Below is a small trained network, with its code and all its weights. Each question gives an input and a target symbol and asks what happens when units are switched off, that is, made to give their printed mean instead of their output.

import numpy as np


def w(rows, s, z=0):
    codes = np.array(rows[::2]) - 128.0
    scale = np.full(codes.shape[1], s)
    scale[-1] = z or s
    return codes * scale


def norm(h):
    return h / np.sqrt((h * h).mean(-1, keepdims=True) + 1e-5)


def f(y):
    return np.maximum(y, 0)


def softmax(a):
    e = np.exp(a - a.max(-1, keepdims=True))
    return e / e.sum(-1, keepdims=True)


def log_softmax(a):
    a = a - a.max(-1, keepdims=True)
    return a - np.log(np.exp(a).sum(-1, keepdims=True))


def net(x, mask):
    ids = ['Ωαβδεηθξψ'.index(c) for c in x.split()]
    T = len(ids)
    res = E[ids] + P[:T]
    u = 0
    for l in range(3):
        q, k, v = (norm(res) @ M[l].T for M in (Q, K, V))
        z = softmax(np.where(np.tri(T) > 0, q @ k.T / 2**0.5, -1e9)) @ v
        res = res + np.where(mask[u], z, O[l][:, -1]) @ O[l][:, :-1]
        u += 1
        y = f(norm(res) @ A[l][:, :-1].T + A[l][:, -1])
        res = res + np.where(mask[u : u + 16], y, B[l][:, -1]) @ B[l][:, :-1]
        u += 16
    return log_softmax(norm(res)[-1] @ U[:, :-1].T + U[:, -1])


Q, K, V, O, A, B = {}, {}, {}, {}, {}, {}
E = w([
[107,180,11,194,178,158],'Ω',
[187,38,103,46,143,121],'α',
[192,171,133,101,183,97],'β',
[231,87,117,80,76,223],'δ',
[189,165,141,88,153,114],'ε',
[135,94,43,202,125,197],'η',
[124,62,55,76,108,167],'θ',
[106,131,183,247,146,84],'ξ',
[248,166,141,154,131,194],'ψ',
],0.017)
P = w([
[44,142,212,122,1,86],'0',
[91,170,97,85,93,131],'1',
[44,162,151,66,160,191],'2',
[114,154,66,75,161,184],'3',
[177,98,73,151,29,109],'4',
[112,109,121,108,240,232],'5',
[82,156,146,83,131,236],'6',
[199,79,61,146,176,203],'7',
],0.0091)
Q[0] = w([
[56,252,149,113,95,82],'L0H1',
[91,124,64,48,167,161],'L0H1',
],0.035)
K[0] = w([
[124,140,152,169,2,8],'L0H1',
[201,135,28,118,97,101],'L0H1',
],0.03)
V[0] = w([
[131,57,111,122,205,3],'L0H1',
[154,219,165,129,142,83],'L0H1',
],0.011)
O[0] = w([
[73,2,178,156,130,88,2],'L0H1',
[138,87,239,217,88,121,79],'L0H1',
],0.0046,0.0048)
A[0] = w([
[149,31,156,71,116,143,130],'L0N1',
[91,138,124,215,169,60,106],'L0N2',
[64,102,147,82,71,77,67],'L0N3',
[84,168,167,102,66,69,55],'L0N4',
[144,75,213,155,128,88,21],'L0N5',
[54,117,154,110,178,45,44],'L0N6',
[146,109,76,142,60,121,94],'L0N7',
[183,90,187,7,171,14,146],'L0N8',
[102,167,199,77,150,149,96],'L0N9',
[87,115,144,53,93,57,49],'L0N10',
[27,140,159,158,66,45,92],'L0N11',
[97,118,89,200,136,196,120],'L0N12',
[65,149,98,99,148,62,38],'L0N13',
[96,220,86,131,115,92,140],'L0N14',
[122,57,148,90,147,83,3],'L0N15',
[200,188,212,169,146,129,88],'L0N16',
],0.012,0.0039)
B[0] = w([
[177,147,136,56,93,124,206],'L0N1',
[110,160,228,100,197,127,175],'L0N2',
[81,111,138,180,164,147,146],'L0N3',
[126,128,112,129,81,192,148],'L0N4',
[173,84,142,65,146,50,169],'L0N5',
[97,91,194,86,113,171,141],'L0N6',
[94,136,118,97,173,147,176],'L0N7',
[100,72,125,85,5,85,254],'L0N8',
[147,102,73,147,138,89,177],'L0N9',
[133,102,88,166,200,91,151],'L0N10',
[101,191,139,105,66,181,163],'L0N11',
[89,132,44,176,115,131,217],'L0N12',
[91,130,97,138,144,113,138],'L0N13',
[138,161,144,116,170,113,203],'L0N14',
[101,192,120,127,109,140,149],'L0N15',
[237,106,142,181,140,119,239],'L0N16',
],0.021,0.0067)
Q[1] = w([
[158,162,71,1,153,213],'L1H1',
[19,180,106,144,149,60],'L1H1',
],0.0098)
K[1] = w([
[153,54,51,83,191,122],'L1H1',
[34,254,114,192,30,103],'L1H1',
],0.0085)
V[1] = w([
[98,190,170,137,171,98],'L1H1',
[123,95,249,110,145,193],'L1H1',
],0.018)
O[1] = w([
[192,40,22,171,142,151,46],'L1H1',
[147,73,23,155,255,64,2],'L1H1',
],0.008,0.0092)
A[1] = w([
[87,153,75,180,175,133,126],'L1N1',
[112,156,90,153,177,106,6],'L1N2',
[157,186,150,170,159,147,131],'L1N3',
[66,147,195,144,145,172,229],'L1N4',
[170,91,117,92,147,115,130],'L1N5',
[64,46,112,93,112,125,72],'L1N6',
[177,113,177,195,144,177,129],'L1N7',
[124,106,63,133,174,117,139],'L1N8',
[107,126,83,71,155,151,160],'L1N9',
[164,155,136,78,155,89,172],'L1N10',
[145,59,115,147,125,252,95],'L1N11',
[144,139,187,205,146,129,132],'L1N12',
[156,61,34,140,113,200,152],'L1N13',
[14,81,94,84,94,131,52],'L1N14',
[44,140,145,79,114,85,105],'L1N15',
[122,130,92,183,61,103,38],'L1N16',
],0.017,0.0023)
B[1] = w([
[71,115,172,221,130,70,204],'L1N1',
[94,76,131,163,168,88,157],'L1N2',
[160,75,110,118,206,133,217],'L1N3',
[215,152,155,170,111,151,204],'L1N4',
[80,92,127,146,95,142,193],'L1N5',
[63,140,61,114,80,177,180],'L1N6',
[174,172,22,119,106,105,207],'L1N7',
[110,162,128,162,186,83,152],'L1N8',
[147,140,162,151,92,137,220],'L1N9',
[120,149,168,158,121,210,254],'L1N10',
[120,163,181,51,20,151,186],'L1N11',
[178,135,48,155,79,157,195],'L1N12',
[109,165,147,100,57,243,194],'L1N13',
[173,154,118,2,151,36,248],'L1N14',
[145,130,23,165,127,76,229],'L1N15',
[65,95,123,155,113,119,187],'L1N16',
],0.022,0.0068)
Q[2] = w([
[248,45,86,136,169,93],'L2H1',
[51,88,173,179,85,99],'L2H1',
],0.015)
K[2] = w([
[253,90,143,98,133,112],'L2H1',
[152,86,106,211,103,97],'L2H1',
],0.015)
V[2] = w([
[136,200,122,247,36,148],'L2H1',
[120,217,177,251,179,94],'L2H1',
],0.011)
O[2] = w([
[1,157,130,199,111,102,246],'L2H1',
[75,120,173,206,205,34,124],'L2H1',
],0.0082,0.011)
A[2] = w([
[166,104,64,100,134,139,118],'L2N1',
[184,120,154,124,155,114,53],'L2N2',
[63,3,118,58,102,90,148],'L2N3',
[164,114,117,113,97,76,68],'L2N4',
[133,73,146,137,182,145,76],'L2N5',
[133,158,166,144,82,159,72],'L2N6',
[142,171,71,129,149,49,77],'L2N7',
[87,124,103,113,96,118,169],'L2N8',
[184,177,94,91,166,83,67],'L2N9',
[140,129,108,82,132,158,98],'L2N10',
[99,128,180,124,117,40,66],'L2N11',
[117,118,234,63,190,233,26],'L2N12',
[151,30,108,147,134,89,126],'L2N13',
[195,59,211,82,145,71,4],'L2N14',
[79,93,136,209,237,32,92],'L2N15',
[187,127,122,131,175,178,98],'L2N16',
],0.016,0.0025)
B[2] = w([
[104,139,146,128,135,103,218],'L2N1',
[131,134,109,164,121,159,147],'L2N2',
[157,117,33,151,208,200,215],'L2N3',
[122,137,186,106,93,116,214],'L2N4',
[100,170,122,110,128,82,135],'L2N5',
[70,116,89,138,171,102,253],'L2N6',
[64,112,171,121,180,135,199],'L2N7',
[117,157,163,150,136,129,223],'L2N8',
[185,136,193,133,152,118,212],'L2N9',
[152,156,116,93,122,121,192],'L2N10',
[158,104,124,115,202,114,182],'L2N11',
[69,153,244,68,124,202,184],'L2N12',
[76,166,194,87,98,134,166],'L2N13',
[195,85,151,36,128,139,149],'L2N14',
[39,3,221,143,148,60,213],'L2N15',
[186,165,36,138,166,130,191],'L2N16',
],0.026,0.0073)
U = w([
[96,83,127,149,204,56,247],'Ω',
[76,121,12,61,147,72,105],'α',
[180,28,148,106,98,160,151],'β',
[101,163,164,104,189,218,74],'δ',
[151,113,127,177,7,94,111],'ε',
[34,250,60,173,141,86,19],'η',
[162,229,186,99,143,15,1],'θ',
[88,68,40,164,116,206,110],'ξ',
[199,176,84,199,177,133,221],'ψ',
],0.011,0.0043)

Each question gives the input, a string of symbols that net reads in full, and the target symbol t.
The units are the heads (2 rows each of Q, K, V and O) and the neurons (one row each of A and B). Each row of codes is followed by its name. A weight is (code - 128) times the scale printed after its matrix; where a second scale follows, it is the last column's (O, A, B and U).
mask holds one flag per unit, layer by layer, with each layer's heads first. A switched-off unit (its flag False) gives its mean, the last column of its rows in O or B, instead of its output. The means were averaged over made-up inputs and are rounded, as every weight is.
A unit's drop is (log p(t) with every unit on - log p(t) with that unit switched off) / (log p(t) with every unit on - log p(t) with every unit switched off).
The circuit of an input: a set's keep is (log p(t) with only the set's units on - log p(t) with every unit switched off) / (log p(t) with every unit on - log p(t) with every unit switched off). Starting from the 12 units with the biggest drops (on a tie, the unit counted first), units are removed one at a time, each time the one whose removal leaves the highest keep (on an exact tie, the one counted first), for as long as the keep stays at least 0.8.
circuit, biggest first: the units of the circuit, biggest drop first
unit that matters most: the unit with the biggest drop
k most important neurons: the k neurons with the biggest drops, biggest first
top k neurons in layer l: the k neurons of layer l with the biggest drops, biggest first
input δ ε α ε ξ, target ψ: top 4 neurons in layer 0 : L0N2, L0N5, L0N8, L0N11
input η η β, target η: unit that matters most : L1H1
input ξ ξ θ, target θ: circuit, biggest first : L1N14, L2N9
input β α β ε θ Ω δ β, target Ω: 2 most important neurons : L0N8, L1N14
input θ δ ξ η ξ ε, target η: 2 most important neurons : L0N16, L0N2
input β θ β δ δ ε, target δ: 2 most important neurons : L2N12, L1N10
input ε ε η ε ε α θ ε, target α: circuit, biggest first : L0H1, L0N8, L2N3
input ε ε ε Ω α ε δ θ, target θ: circuit, biggest first : L0N16, L1N14, L2N9
input θ ε ε ε ε ξ, target ψ: 3 most important neurons : L1N12, L0N5, L0N8
input θ α ξ Ω δ β, target Ω: 2 most important neurons : L0N8, L0N12
input η η β ε Ω η ψ β, target η: 4 most important neurons : L0N8, L1N14, L0N2, L0N16
input δ ε θ β η θ α, target α: 4 most important neurons : L0N8, L2N3, L1N6, L1N4
input ε η β, target ε: 3 most important neurons : L0N16, L0N8, L1N14
input Ω β ε β β β, target β: top 2 neurons in layer 0 : L0N16, L0N8
input η ε θ Ω, target Ω: unit that matters most : L0N12
input θ α ε δ ε ε ε ψ, target ψ: 3 most important neurons : L0N8, L0N16, L1N3
input ε θ α ε ψ α δ β, target α: top 2 neurons in layer 0 : L0N8, L0N16
input δ α α β, target α: top 2 neurons in layer 1 : L1N6, L1N14
input ε η δ Ω β ε δ ε, target ε: top 2 neurons in layer 0 : L0N16, L0N8
input δ α δ ψ β, target δ: 2 most important neurons : L2N12, L1N10
input δ β η ξ ε, target η: unit that matters most : L1N14
input ε ε Ω ε α β, target ε: top 2 neurons in layer 0 : L0N16, L0N8
input β ε θ β ψ ε, target β: 2 most important neurons : L0N16, L0N8
input α ε ψ Ω β ε, target Ω: top 2 neurons in layer 0 : L0N8, L0N12
input ε Ω ε, target ε: 2 most important neurons : L0N16, L1N14
input ε δ ε θ δ ξ α ε, target ξ: top 2 neurons in layer 0 : L0N8, L0N5
input δ β ε β, target β: unit that matters most : L0H1
input Ω ε ξ α Ω ε, target α: 2 most important neurons : L0N8, L1N14
